-.03  -.03  .02  .07
.01  .55  .64  .63
| .63

.56  .01  .22  .11  .13  .09  .05
-.17  -.02  -.06  .25  -.26  .19  -.31
| -.31

-.13  -.32  -.14  -.43  -.02  .14
-.44  .56  -.28  .22  .03  .26
| .26

-.42  -.37  -.05  .42  .43
-.47  -.13  .25  .56  -.20
| -.20

-.43  -.59  -.34  -.42
.26  .40  .37  .33
| .33

.02  -.34  -.21  .07
-.07  -.31  -.53  -.14
| -.14

-.53  .36  .52  .52  -.29  -.50
.63  -.39  -.47  -.43  .26  .49
| .49

-.10  .19  -.10  .18  .16  -.31  -.54
-.33  .13  .24  .15  -.01  -.25  -.54
| -.54

.01  -.33  .12  .06  .71
-.18  .03  -.13  -.07  .08
| .08
---
-.10  .24  .32  .33  .25
-.19  .40  .47  .54  .43
=> .54, -.19

.16  .23  .51  .32  -.33  -.15  -.03
.21  -.23  .17  -.18  .42  -.15  -.22
=> .51, -.33

.17  .12  -.06  .18  -.02  -.06  -.48
.36  -.21  .64  -.24  -.47  .62  .23
-.26  .47  -.17  .49  .14  .02  -.38
=> .64, -.48

-.13  .51  .41  -.10  .49 => .51, -.13

-.33  -.02  .04  .07  -.05
-.60  .00  -.16  -.14  -.20
=> .07, -.60

.12  .28  .02  .05
.01  .28  .60  .05
.18  .28  .04  -.05
=> .60, -.05

.15  -.08  .42  -.02  .22  -.70
-.06  -.19  -.01  .21  .01  .03
=> .42, -.70

.61  -.52  .58  -.09 => .61, -.52

-.26  .28  .30  -.42  -.35  .39  .53 => .53, -.42

.07  .43  -.43  .42  .44  -.58 => .44, -.58
---
[ .24  .02  .64 -.16 -.42] out .02

[[-.16  .04  .12  .07]
 [ .08  .14 -.05 -.51]] out -.05

[[-.37 -.18 -.50  .23]
 [-.56  .34  .11 -.15]
 [ .23 -.38 -.10  .15]] out -.38

[-.23 -.31  .51  .17] out .17

[-.14  .01 -.66  .27] out .01

[ .14 -.35 -.13 -.58  .08  .51  .45] out -.13

[-.26 -.08  .16 -.05 -.59  .37] out -.08
---
Q:
[[-14.39  19.19  -7.99   7.33 -11.15]
 [-20.81   4.53  -5.44   6.22   6.77]]
A: 19.19

Q:
[[  35.791  114.210 -116.508  -54.838]
 [   2.790 -200.095  118.731   29.137]
 [ -22.996 -177.134   -5.405   19.599]]
A: -200.095

Q:
[[ 0.08 -0.01  0.08 -0.19]
 [ 0.10 -0.01  0.03 -0.21]
 [-0.03  0.06  0.00  0.17]]
A: -0.01

Q:
[[-0.5 -0.3 -1.6  1.3 -0.1  0.0]
 [-2.2  0.2 -1.2 -2.0 -0.5 -1.1]]
A: -0.3

Q:
[[ -5.683  10.728  -3.008  17.569   0.778   2.397  -1.111]
 [ 12.574 -15.562   6.354   9.273  -4.959   5.075  -5.497]]
A: 10.728

Q:
[[-1.222  0.971  0.708 -0.926]
 [-1.826  1.604  0.865 -0.062]]
A: 0.971
---
.56  -.12  -.34  .07  -.23 yields -.23
.23  -.51  .65  -.35  .08 yields .08
.12  -.08  .25  -.30  -.67 yields -.67
-.19  .33  -.66  -.58  .39 yields .39
-.09  .54  .13  .35  -.07 yields -.07
-.08  .35  .55  -.07  -.27 yields -.27
---
[[ 28  12  44  17 -11 -11  28]
 [  2   3 -11 -12  26  15  19]
 [  0  -3 -18 -30  18 -23  15]] 26

[[645 204 651 499]
 [610 350 382 617]
 [835 454 429 545]] 350

[[7867 4179 6172 4208 4079]
 [7773 2229 5944 4077 6067]
 [3781 2611 5899 4942 4045]] 5944

[[310 982 457 255 373 324 291]
 [400 594 354 414 496 438 257]
 [368 632 400 458 542 339 209]] 496

[[596 754 711 867 771 336]
 [438 531 489 356 119 433]
 [570 602 625 392 416 665]] 356

[[4 5 5 6 4]
 [5 7 2 6 6]
 [3 5 3 5 4]] 2
---
[[-.02  .01  .56  .53]
 [-.10  .37 -.01 -.31]
 [-.10  .30 -.45 -.57]] ⇒ -.57

[[-.57  .29 -.63 -.56  .69  .53]
 [ .49 -.12  .27  .60 -.41 -.03]
 [ .12  .22 -.17 -.23 -.58  .56]] ⇒ .56

[[-.09 -.19  .11  .21]
 [-.35 -.25  .31  .41]
 [ .39  .33 -.31 -.60]] ⇒ -.60

[[ .05 -.28 -.30 -.06 -.13  .25  .34]
 [ .05  .16 -.65 -.09 -.09  .27  .45]
 [-.01 -.09 -.59 -.07 -.10  .13  .60]] ⇒ .60

[[ .31 -.10  .04  .42 -.39]
 [ .29  .17 -.13  .55 -.09]
 [ .29  .17 -.14  .57 -.09]] ⇒ -.09

[[ .70  .25  .12  .41]
 [-.23 -.09  .44  .03]
 [ .71  .31  .22  .11]] ⇒ .11
---
-.08  -.53  .01  .30  .05 gives .01, .30
-.41  -.19  -.65  .40  .01  -.47  .15 gives .40, .40
-.04  -.16  .46  -.12  .62  .22  .32 gives -.12, .62
-.61  -.17  -.55  -.68  -.19 gives -.55, -.17
.23  .00  -.16  -.31  .36  .60  .01 gives -.31, .60
-.05  -.40  -.63  -.37  .63 gives -.63, .63
-.58  .13  -.33  -.13  -.09 gives -.33, .13
---
[[-.16 -.19  .39 -.04 -.24 -.15  .00]
 [ .08  .37  .13 -.31 -.03  .28 -.10]
 [ .05  .24  .13 -.37  .38  .53  .17]] result: -.19

[[-.01 -.25 -.03  .51 -.26  .09]
 [ .18 -.12  .04  .33 -.33  .07]] result: -.25

[-.19  .53 -.35 -.41  .04] result: .53

[[-.01  .07 -.01 -.60  .23 -.13]
 [ .14  .15  .01  .17 -.07 -.06]
 [ .10  .07  .00  .06 -.03  .02]] result: .07

[-.50  .35  .39 -.04  .45 -.60] result: .35

[[ .17 -.01  .44 -.03  .61]
 [ .48  .55 -.53  .01 -.37]
 [ .32  .07  .39 -.17  .58]] result: -.01
---
.01  .63  -.03  .13  .09  -.25  .12 gives .12
.52  -.20  .02  -.11  .23  -.09  -.15 gives -.15
-.61  -.35  -.20  -.05 gives -.05
-.13  .55  -.22  .14  .05 gives .05
.48  -.15  -.57  .18 gives .18
-.22  -.45  .60  -.36  -.53 gives -.53
.59  -.10  .34  -.32 gives -.32
-.29  .29  .28  .66  -.51 gives -.51
---
-.65  -.40  .50  .14
-.40  -.19  .20  .05
→ .05

-.19  .64  .05  .12  .33  .11 → .11

-.17  -.12  -.39  -.02  -.11  .28  -.07
-.21  .04  .17  .20  .20  .27  -.54
.14  -.14  -.22  -.36  -.15  .09  .21
→ .21

.01  -.12  .04  -.64  -.11  .22  -.09 → -.09

-.55  .24  .08  -.35  -.08  -.27  -.17 → -.17

.00  -.56  -.36  .24  .13  -.06  .08 → .08

-.29  -.12  .51  -.33  .40  .29  .00
-.05  -.08  -.12  -.08  .12  -.04  -.22
→ -.22
---
-.42  .61  .19  -.32
.12  -.18  .02  .30
-.31  .31  .10  -.07
-> .10

-.66  .52  -.64  -.31  -.56 -> -.31

.14  .17  .66  .24  .07  .31  .62 -> .31

.28  -.24  -.51  -.36  .60
-.42  -.07  .52  .56  -.61
.41  .10  -.41  -.21  .36
-> -.21

-.51  .60  .43  -.05  -.24  -.32  .39 -> -.32

-.34  -.10  -.69  -.02  -.03  .15  .68 -> .15
---
-.53	.03	-.13	-.28	-.05	.14 -> -.13

.18	.03	.36	-.13	-.42	-.59
-.04	.07	-.09	.04	-.04	.15
-> .36

.18	-.24	-.11	.40	.65	-.03	.16 -> -.11

.22	-.34	-.57	-.11 -> -.57

.00	-.39	.35	-.38	.18	-.31	-.61 -> .35

.54	.56	.41	.67	.39	.53	.51 -> .41
---
[62 53 69 31 75 69  1]
75, 1

[-36   3  28  -5  27]
28, -36

[596 548 118 734 601 664 972]
972, 118

[55 17 88 47 19 66]
88, 17

[[6926 4670 7728 7170]
 [9538 2828 8742 3260]
 [2766 6254 1694 1779]]
9538, 1694

[[6444 7433 2201 4224 6359]
 [8027 4604 7000 7099 6584]]
8027, 2201

[518 679 405 153  95 862]
862, 95

[  9 201 130 133]
201, 9
---
Input: ((37, 22, 88, 53, 41), (43, 30, 60, 35, 56), (27, 37, 74, 58, 36))
Output: 88
Input: (13, 97, 40, 59, 62, 91)
Output: 59
Input: (-213, 755, -269, 115, -733)
Output: -269
Input: (7643, 1700, 6735, 9488, 3936, 6388, 2092)
Output: 3936
Input: (96, 3, 65, 74)
Output: 3
Input: ((925, 290, 404, 592, 206, 309, 725), (936, 269, 477, 637, 154, 329, 676), (598, 552, 437, 749, 428, 619, 449))
Output: 206
Input: (61, 18, 61, 98, 27, 51)
Output: 98
---
-.29  -.31   .50  -.69
 .65  -.48   .05   .22
→ .50

 .23   .11   .50  -.26  -.28
-.04   .28   .01   .48   .41
→ .48

 .42  -.35   .35  -.52   .48   .13 → .42

 .15  -.20  -.49   .25  -.21  -.13  -.56
-.18  -.20   .21   .37   .19  -.45   .42
 .03  -.11   .12   .11  -.18  -.71   .07
→ .37

-.68  -.01  -.70   .12   .31   .70   .02
 .37  -.62   .34  -.37  -.06  -.15   .31
→ .37

-.08   .39   .15   .20   .04   .13
-.55  -.34  -.44   .20   .25   .09
 .16  -.27  -.26  -.13  -.11  -.08
→ .25

-.66   .56   .33   .51   .06 → .51

-.22  -.57   .53   .36   .62
-.07  -.40   .23   .21   .58
→ .58

-.04  -.34   .18  -.38  -.18   .14  -.40
-.49  -.14  -.62   .42   .38  -.62   .37
→ .38
